Each row has a name. After each piece below comes the name of the row it's from, unless a question asks for something else. Each question is about the rows just above it.

W: [-21  -6  -5 -51  29  16  14 -35  10  -8   9 -25 -41  25  -9  21  31  12
   8 -16  23 -42  26  32   2 -25 -12  31  18  20  -5 -10 -10  18 -24 -30
  10  14  -8  11 -12  12   8  22  -9  15  -1  37  11  14]
F: [-15  -8  -8 -33  19   9  18 -24  12  -8   5 -20 -30  20  -7  20  20  15
   6 -19  18 -34  15  27   0 -18 -11  23  20  18   6 -11   6  20 -20 -26
  17   8 -12   6 -13  14   7  20 -13  11  -4  43   9  14]
X: [  3  -1  -1  24  -7  -8   2  11   6   6  -2   7  -8   4   9   5 -13  -1
  -4  -2  -2  15 -14  -4   1   4   5 -14  -4   0  12   0  14  -2   5   9
   5  -3  -2  -2  -1   3  -3  -6  -3  -4  -1  -4  -1  -4]
D: [-14  -9  -9 -38  18  10  18 -25  11 -10   5 -23 -33  24  -8  19  22  17
   8 -20  16 -39  18  27  -1 -18 -13  27  23  17   5 -12   6  21 -21 -30
  17   7 -12   5 -13  14   8  22 -13  11  -6  48   9  16]
V: [ -1  -2  -2  20  -1  -7   6   6   6   4  -2   7   9  -8   5   6 -10   1
  -4  -5   4  12 -13   2   2  -1   4 -13  -2   5  14  -1  14   1   1   7
   8   0  -4   1  -5   6  -3  -3  -6  -2   0   1   1  -3]
M: [  4   7   8  26  -6  -6 -12  13  -6  10  -2  17  22 -19   8  -8 -14 -14
  -6  13  -4  30 -14 -13   4   7  12 -21 -19  -7  -4   8  -7 -16  12  24
 -12   0   9   2   6  -7  -7 -17   8  -6   7 -39  -4 -14]
C: [-17   1   3 -40  24  14   1 -27   2  -1   8 -14 -27  13  -5  11  24   0
   5  -3  18 -23  21  19   5 -19  -4  20   3  12 -16  -2 -24   4 -14 -13
  -4  14   2  12  -5   3   3   9   1  10   5   3   7   3]
H: [-15   3   5 -30  22  11  -2 -22   0   2   7  -9 -19   7  -2   8  19  -4
   2   1  16 -13  15  15   6 -17   0  13  -3  10 -16   1 -24   0 -10  -6
  -7  14   5  12  -3   1   1   4   3   8   7  -8   5  -1]
L: [-20 -10  -9 -39  26  10  23 -31  16  -8   6 -24 -37  24  -7  27  25  18
   7 -25  25 -41 -25  32   2  26 -12  27  23  24   9 -13   7  24 -25 -31
  21  12 -14   9 -17  19   8  24 -17  14  -4  51  12  16]
q: [ 15  27   0 -18 -11  23  20  18   6 -11   6  20] => F
Which row holds [-25   2  32  26] read backwards? => W
Which row holds [ 6  5 -8  9  7 -2  4  6] read backwards? => V

beron: [ -5   2 -20   1 -22 -21   7  -6  10]
kobav: [ -6 -43 -40 -15 -47 -30 -15 -47 -12]
dugep: [-36 -20  -6 -43 -40 -15 -47 -32 -14]
pizub: [ -1 -14 -36  -6 -23 -29 -20 -19 -13]
rer: [ 14 -13 -50   6 -25 -39 -26 -12 -17]
q: [-47 -30 -15 -47] => kobav
q: [ -6 -43 -40 -15 -47 -32] => dugep
Which row holds this, read backwards? [-25   6] => rer
q: [-36 -20  -6 -43 -40 -15 -47 -32 -14] => dugep
q: [ -6 -43 -40 -15 -47 -30 -15 -47 -12] => kobav

Y: [  6  31   7  15 -10]
P: [-18  -3 -48  -3 -36]
N: [ -2 -48  -3 -36 -10]
[-48  -3 -18] is which row, read backwards? => P
The row with [-18  -3 -48  -3] is => P
q: [ -3 -48  -3 -36] => P
Which row holds this, read backwards? [-10  15   7  31] => Y

